Each row has a name. After each piece below comes the name of the row it's from, unless a question asks for something else. Each question is about the rows just above it.

k_900: [-42  15   3 -48 -13  12  31 -22  24   8]
k_686: [ -3  22 -48  10  10  31  -3   6  -5 -52]
k_140: [-48  10   8  31  -3  22 -48  10  11  31]
which: [ -3  22 -48  10  11  31]
k_140
Which row holds [ 12 -13 -48] read backwards?
k_900
which: [-48  10   8  31]
k_140
Which row holds [-48  10  10  31]?
k_686
The row with [10  8 31] is
k_140

k_372: [-33  11  46  41  12 -23 -27  -9  17  21   7  -7 -18 -15]
k_192: [ 45  31   5 -17 -29 -23 -27  -2  20  21   6  -9 -20 -14]
k_449: [ 44  -5 -33  35  45  33   5 -17 -29 -28 -18   2  16  24]
k_857: [-34  -1  27  46  45  33   5 -17 -29 -28 -18   2  16  29]
k_295: [-33  -7  23  41  49  40  26   6 -17 -29 -26 -25  -5   0]
k_668: [-33  35  44  -5 -32  -4  24   6 -16 -16  -5  10  33  20]
Where do [ 44  -5 -33  35  45  33   5 -17 -29 -28 -18   2  16  24] appear?
k_449
Which row holds this, read backwards? [ -5  44  35 -33]
k_668

k_780: [15  3 27 -3]
k_389: [ 6 30 39 -3]
k_9: [16  6 28 -4]
k_360: [-15 -37 -16   8]
k_281: [-15 -37 -13   6]
k_180: [ 16 -15  36  -2]
k_168: [ 4 15  1 -2]
k_107: [ -3  57 -28  -4]
which: [-15 -37 -13   6]
k_281
which: [ 6 28]
k_9
Which row holds [ 16 -15]?
k_180
Which row holds [28  6] read backwards?
k_9
which: [ 16 -15  36]
k_180
[27  3 15] is which row, read backwards?
k_780

k_986: [20 33 31 16 20]
k_616: [-41  22  21 -43 -41]
k_63: [ 1 29 28 -2  1]
k_369: [-52  20  19 -53 -51]
[ 21  22 -41] is which row, read backwards?
k_616
Which row holds this, read backwards? [28 29]
k_63
Which row holds [ 20 -52] read backwards?
k_369

k_530: [ 13  24  24  10  13  47 -37  30  13 -12   0  -8  24]
k_894: [-21  16  19 -21  20  19 -22 -20 -16   4 -17 -20  20]
k_822: [ 12 -12   0  -8  25  24  10  13  47 -37  30  13  26]
which: [ -8  25  24  10  13  47 -37  30  13]
k_822
which: [ 13 -12   0  -8]
k_530
The row with [ 12 -12   0  -8  25  24  10  13  47 -37  30  13  26] is
k_822
Which row holds [-17   4] read backwards?
k_894
Which row holds this, read backwards? [10 24 25 -8]
k_822

k_11: [-47  36  50  35  35 -50   6  35   5   5  34]
k_69: [-16  15  20  14  14 -16  -1  -2   6   5  14]
k_443: [-11  10  15  10  10 -11   0  10   0   0  10]
k_147: [ 14 -16  15  20  14 -16   4  -2   5   6  -3]
k_428: [-5  6  7  6  6 -6 -4  6 -4 -5  6]
Where do [-2  5  6] appear?
k_147
Which row holds this, read backwards? [-16  14  14  20  15 -16]
k_69
which: [ 14 -16  15  20  14 -16   4  -2   5   6  -3]
k_147
[-4  6 -4 -6  6  6  7  6 -5] is which row, read backwards?
k_428
Which row holds this, read backwards? [5 5]
k_11
which: [ 15  20  14  14 -16  -1  -2   6   5  14]
k_69

k_725: [-17  -4 -29   9 -16 -27  58  24  -5  12   1  -2 -19  -5  41 -10   2 -21
 -37  -5  32 -20  -7 -28  -8  -3 -11  19  -8  11  25  -8  -4 -16  -1]
k_889: [ -2  -4   2 -21 -15  -6   4  13  -5  -3  15  -2 -19  -5   9  -3   2  13
   5 -16   7 -12  -7   1   2  -3  -6  -1   2 -14  11   1   1 -16  -1]
k_159: [-17  -4 -29   9 -16 -27  58  24  -5  12   1  -2 -19  -5  41 -10   2 -21
 -37  -5  32 -20  -7  -8 -28  -3 -11  19  -8  11  25  -8  -4 -10 -16]
Which row holds this, read backwards? [ -8 -28  -7]
k_725
which: [ -2  -4   2 -21 -15  -6   4  13  -5  -3  15  -2 -19  -5   9  -3   2  13
   5 -16   7 -12  -7   1   2  -3  -6  -1   2 -14  11   1   1 -16  -1]
k_889
Which row holds [ -4 -10]?
k_159
which: [-17  -4 -29   9 -16 -27  58  24  -5  12   1  -2 -19  -5  41 -10   2 -21
 -37  -5  32 -20  -7 -28  -8  -3 -11  19  -8  11  25  -8  -4 -16  -1]
k_725

k_461: [ -6  -5 -24 -25 -49  31 -37 -26  -6 -25]
k_855: [ -6  -6 -24 -25 -47  32 -34 -25  -9 -24]
k_405: [  1   0  22  23  39 -28  32  23  -2  22]
k_71: [-24 -26 -24 -25 -47  29 -35 -25   0 -24]
k_776: [ -2  -2 -24 -25 -47  29 -35 -25   0 -24]
which: [ -9 -24]
k_855
which: [ -6  -5 -24 -25 -49  31 -37 -26  -6 -25]
k_461
Which row holds [ -2  23  32 -28  39  23  22   0   1] read backwards?
k_405
Which row holds this, read backwards? [-25 -35  29 -47 -25 -24  -2  -2]
k_776
which: [-24 -26 -24 -25 -47  29 -35 -25   0 -24]
k_71
Which row holds [-28  39  23] read backwards?
k_405

k_241: [-1 21 45 31]
k_263: [ 18  61 -20  23]
k_242: [ 18 -20  61  23]
Which row holds [ 61 -20  18] read backwards?
k_242
which: [-20  61  23]
k_242
[-20  18] is which row, read backwards?
k_242
[ 18 -20  61  23] is in which row?
k_242
which: [ 18  61 -20]
k_263
which: [21 45]
k_241

k_863: [  8  11 -47 -16]
k_728: [2 8 5 1]
k_319: [-47 -13  -5   0]
k_793: [ -1  -9 -11 -22]
k_741: [-4  1 -2  4]
k_309: [ -2   6 -17 -16]
k_851: [ 9 10  6 -3]
k_252: [18  9 24 -6]
k_572: [-6  7 -3 19]
Which row holds [-16 -47] read backwards?
k_863
Which row holds [-11  -9  -1] read backwards?
k_793
Which row holds this, read backwards? [24  9]
k_252
which: [-2  6]
k_309
Which row holds this, read backwards? [-3  6 10]
k_851

k_750: [ 45 -54  18 -56  19  51  18  18 -54  47  19  49  47  14  19]
k_563: [ 21 -28   0 -32   1  25   0   0 -28  44   1  45  44  -4   2]
k_32: [-28  21 -48  32 -48 -44 -48 -48  41  36 -47  38  36 -50 -47]
which: [-48 -48  41  36 -47]
k_32
which: [ 21 -28]
k_563

k_976: [  6   1   7  21 -15  -5]
k_983: [  1   1  17   0 -11 -20]
k_940: [  6   1   7 -46  31  -5]
k_444: [  5  -9 -12 -60  40 -16]
k_583: [27 17  1  1 34 -4]
k_881: [  0   1  17   1  14 -16]
k_874: [ 1  1 17  0 14 17]
k_489: [  9  -3  -3 -36  22   2]
k_22: [-17  -6  -9   8  -7  11]
Which row holds [14  0 17  1  1] read backwards?
k_874
Which row holds [ 1 17  1] read backwards?
k_881
[-7  8] is which row, read backwards?
k_22

